Below is a small trained network, with its code and all its weights. Each question gives an input and a target symbol and asks what happens when units are switched off, that is, made to give their printed mean instead of their output.

import numpy as np


def w(rows, s, z=0):
    codes = np.array(rows[::2]) - 128.0
    scale = np.full(codes.shape[1], s)
    scale[-1] = z or s
    return codes * scale


def f(y):
    return y / 2 * (1 + np.tanh(0.7978845608 * (y + 0.044715 * y**3)))


def softmax(a):
    e = np.exp(a - a.max(-1, keepdims=True))
    return e / e.sum(-1, keepdims=True)


def log_softmax(a):
    a = a - a.max(-1, keepdims=True)
    return a - np.log(np.exp(a).sum(-1, keepdims=True))


def net(x, mask):
    ids = ['αβγδεηθλμξπστφψω'.index(c) for c in x.split()]
    T = len(ids)
    res = E[ids] + P[:T]
    u = 0
    for l in range(2):
        q, k, v = (res @ M[l].T for M in (Q, K, V))
        z = softmax(np.where(np.tri(T) > 0, q @ k.T / 3**0.5, -1e9)) @ v
        res = res + np.where(mask[u], z, O[l][:, -1]) @ O[l][:, :-1]
        u += 1
        y = f(res @ A[l][:, :-1].T + A[l][:, -1])
        res = res + np.where(mask[u : u + 12], y, B[l][:, -1]) @ B[l][:, :-1]
        u += 12
    return log_softmax(res[-1] @ U[:, :-1].T + U[:, -1])


Q, K, V, O, A, B = {}, {}, {}, {}, {}, {}
E = w([
[105,155,139,144,106,117,126],'α',
[111,160,133,168,123,114,128],'β',
[111,162,145,145,129,131,143],'γ',
[65,126,160,66,195,120,118],'δ',
[61,87,196,137,84,70,97],'ε',
[113,141,159,148,96,115,150],'η',
[122,146,151,165,128,127,133],'θ',
[23,136,116,153,139,156,158],'λ',
[119,142,76,162,131,123,85],'μ',
[151,119,134,107,121,101,158],'ξ',
[154,141,113,125,142,156,98],'π',
[106,102,98,123,71,93,170],'σ',
[193,133,126,110,132,134,131],'τ',
[123,99,34,106,89,82,98],'φ',
[156,101,109,5,122,136,92],'ψ',
[123,94,64,99,157,99,143],'ω',
],0.021)
P = w([
[107,212,105,110,127,70,126],'0',
[66,167,177,160,194,59,40],'1',
[103,140,150,84,37,178,82],'2',
[136,156,80,105,150,124,178],'3',
[86,92,192,160,213,111,36],'4',
[121,70,161,59,67,248,82],'5',
[187,98,73,129,155,172,203],'6',
[137,43,173,189,221,164,69],'7',
],0.015)
Q[0] = w([
[89,124,193,228,230,174,109],'L0H1',
[75,166,153,163,145,142,124],'L0H1',
[110,87,157,243,246,85,47],'L0H1',
],0.012)
K[0] = w([
[157,12,86,165,139,218,148],'L0H1',
[116,87,108,136,116,170,164],'L0H1',
[179,6,103,116,120,160,132],'L0H1',
],0.015)
V[0] = w([
[212,221,227,141,182,216,140],'L0H1',
[165,107,18,97,135,168,70],'L0H1',
[90,206,12,197,170,171,1],'L0H1',
],0.0073)
O[0] = w([
[143,254,207,148,165,140,46,52],'L0H1',
[37,177,7,98,78,38,29,76],'L0H1',
[186,79,43,152,147,216,51,253],'L0H1',
],0.0087,0.007)
A[0] = w([
[119,128,162,87,86,177,180,63],'L0N1',
[204,237,72,31,148,140,200,112],'L0N2',
[205,97,166,83,147,89,65,18],'L0N3',
[95,148,118,200,146,59,129,60],'L0N4',
[147,83,175,174,158,80,119,96],'L0N5',
[186,162,50,169,172,111,163,146],'L0N6',
[125,73,121,65,110,159,182,27],'L0N7',
[245,81,126,79,104,108,111,255],'L0N8',
[129,155,62,105,105,145,171,71],'L0N9',
[123,190,235,173,189,108,136,35],'L0N10',
[134,112,141,176,178,129,46,13],'L0N11',
[135,114,149,142,136,175,172,126],'L0N12',
],0.011,0.0084)
B[0] = w([
[175,112,71,163,151,134,68,167],'L0N1',
[153,1,35,159,90,81,72,169],'L0N2',
[116,92,136,140,64,70,72,137],'L0N3',
[189,174,152,55,151,89,148,140],'L0N4',
[111,122,159,120,154,218,176,158],'L0N5',
[191,101,143,54,89,138,167,189],'L0N6',
[145,158,131,121,126,188,39,191],'L0N7',
[44,201,171,114,130,34,177,254],'L0N8',
[162,105,178,184,153,136,143,155],'L0N9',
[218,49,102,207,160,54,82,164],'L0N10',
[76,190,72,162,146,103,100,173],'L0N11',
[112,140,100,99,91,79,109,222],'L0N12',
],0.0083,0.0084)
Q[1] = w([
[2,134,177,144,183,161,97],'L1H1',
[149,239,188,76,154,150,128],'L1H1',
[164,208,57,150,164,14,148],'L1H1',
],0.0066)
K[1] = w([
[191,218,77,151,133,83,249],'L1H1',
[192,188,142,192,120,59,87],'L1H1',
[191,52,145,2,151,95,53],'L1H1',
],0.0078)
V[1] = w([
[77,20,188,8,254,133,75],'L1H1',
[132,122,80,248,95,187,216],'L1H1',
[74,111,199,218,2,92,101],'L1H1',
],0.0052)
O[1] = w([
[110,97,178,46,175,134,101,251],'L1H1',
[116,146,106,153,152,158,192,218],'L1H1',
[56,81,187,171,2,117,180,55],'L1H1',
],0.0075,0.0031)
A[1] = w([
[125,78,72,94,59,92,137,2],'L1N1',
[129,93,122,73,159,139,239,94],'L1N2',
[140,218,68,85,94,72,176,147],'L1N3',
[139,132,103,226,25,136,158,68],'L1N4',
[117,62,126,179,167,159,121,135],'L1N5',
[100,84,63,146,152,88,131,59],'L1N6',
[84,196,114,76,117,158,156,120],'L1N7',
[174,172,87,116,118,187,183,166],'L1N8',
[250,124,152,193,79,188,131,100],'L1N9',
[67,113,193,105,109,128,193,95],'L1N10',
[88,138,158,101,134,129,55,43],'L1N11',
[114,80,112,90,116,195,111,87],'L1N12',
],0.011,0.0095)
B[1] = w([
[141,249,119,159,132,159,195,174],'L1N1',
[111,61,63,215,119,111,95,209],'L1N2',
[113,77,193,150,187,232,116,173],'L1N3',
[46,51,134,132,255,122,28,139],'L1N4',
[203,169,95,64,105,174,188,254],'L1N5',
[228,155,189,67,115,104,102,200],'L1N6',
[160,57,153,186,67,94,99,154],'L1N7',
[160,93,228,125,109,119,128,191],'L1N8',
[184,212,144,177,3,106,110,149],'L1N9',
[167,214,55,163,101,130,124,160],'L1N10',
[142,90,111,229,110,210,184,179],'L1N11',
[146,195,213,183,128,26,134,211],'L1N12',
],0.0082,0.0095)
U = w([
[31,110,194,82,95,156,73,248],'α',
[174,155,254,115,97,181,120,111],'β',
[196,117,95,133,103,118,80,61],'γ',
[118,56,82,15,137,91,83,173],'δ',
[80,156,36,145,99,81,164,159],'ε',
[122,149,150,187,184,70,102,85],'η',
[164,187,123,164,144,119,128,67],'θ',
[170,20,126,137,108,166,197,108],'λ',
[190,113,150,125,184,178,87,38],'μ',
[103,160,242,143,210,40,231,125],'ξ',
[162,117,45,80,106,198,52,79],'π',
[102,143,87,193,180,159,95,78],'σ',
[138,145,126,119,134,123,118,101],'τ',
[90,202,123,88,191,220,206,173],'φ',
[151,183,139,39,89,82,166,146],'ψ',
[158,137,99,117,144,139,122,90],'ω',
],0.0082,0.011)

Each question gives the input, a string of symbols that net reads in full, and the target symbol t.
The units are the heads (3 rows each of Q, K, V and O) and the neurons (one row each of A and B). Each row of codes is followed by its name. A weight is (code - 128) times the scale printed after its matrix; where a second scale follows, it is the last column's (O, A, B and U).
mask holds one flag per unit, layer by layer, with each layer's heads first. A switched-off unit (its flag False) gives its mean, the last column of its rows in O or B, instead of its output. The means were averaged over made-up inputs and are rounded, as every weight is.
A unit's drop is (log p(t) with every unit on - log p(t) with that unit switched off) / (log p(t) with every unit on - log p(t) with every unit switched off).
The circuit of an input: a set's keep is (log p(t) with only the set's units on - log p(t) with every unit switched off) / (log p(t) with every unit on - log p(t) with every unit switched off). Starting from the 12 units with the biggest drops (on a tie, the unit counted first), units are removed one at a time, each time the one whose removal leaves the highest keep (on an exact tie, the one counted first), for as long as the keep stays at least 0.8.
units of the circuit, in order: the units of the circuit, biggest drop first
unit that matters most: the unit with the biggest drop
top k neurons: the k neurons with the biggest drops, biggest first
k most important neurons of layer l: the k neurons of layer l with the biggest drops, biggest first
input λ λ τ λ β, target η: units of the circuit, in order -> (L0H1, L0N10)
input τ θ α ξ φ γ, target α: 2 most important neurons of layer 0 -> (L0N8, L0N12)
input λ μ ξ δ δ, target ξ: units of the circuit, in order -> (L0H1)
input λ λ λ ξ λ π, target α: units of the circuit, in order -> (L0N8, L1N5)
input σ λ δ λ ψ η, target α: top 2 neurons -> (L0N8, L0N12)
input δ γ ψ ω, target ψ: units of the circuit, in order -> (L1N6, L0N8)
input λ δ τ β α, target η: units of the circuit, in order -> (L0H1, L0N10)
input λ λ π φ, target λ: top 3 neurons -> (L0N8, L0N6, L1N2)
input σ η λ λ τ, target η: units of the circuit, in order -> (L0H1, L0N10, L0N11)
input λ φ σ γ, target λ: units of the circuit, in order -> (L0N6, L0H1, L1N2)
input ε θ ψ γ γ λ λ π, target σ: units of the circuit, in order -> (L0H1, L0N11)
input δ μ λ λ ω, target δ: units of the circuit, in order -> (L0H1, L1H1)
input ε γ γ β λ λ, target β: units of the circuit, in order -> (L1N12, L0N8)
input π λ β λ γ θ θ λ, target φ: most important neuron of layer 1 -> (L1N5)
input η δ λ η γ φ π, target λ: units of the circuit, in order -> (L0N6, L1N2)
input π ε β, target α: top 2 neurons -> (L1N4, L1N5)
input ψ μ γ λ ε γ γ, target ε: top 2 neurons -> (L1N2, L0N8)
input λ λ β τ α λ η ψ, target α: 2 most important neurons of layer 0 -> (L0N8, L0N2)
input η λ γ τ, target λ: top 4 neurons -> (L0N8, L1N3, L0N6, L1N2)
input α λ μ δ ε, target π: 2 most important neurons of layer 0 -> (L0N11, L0N8)
input ω δ γ ξ, target δ: unit that matters most -> L1H1
input α γ λ λ σ, target ε: top 2 neurons -> (L1N10, L1N2)
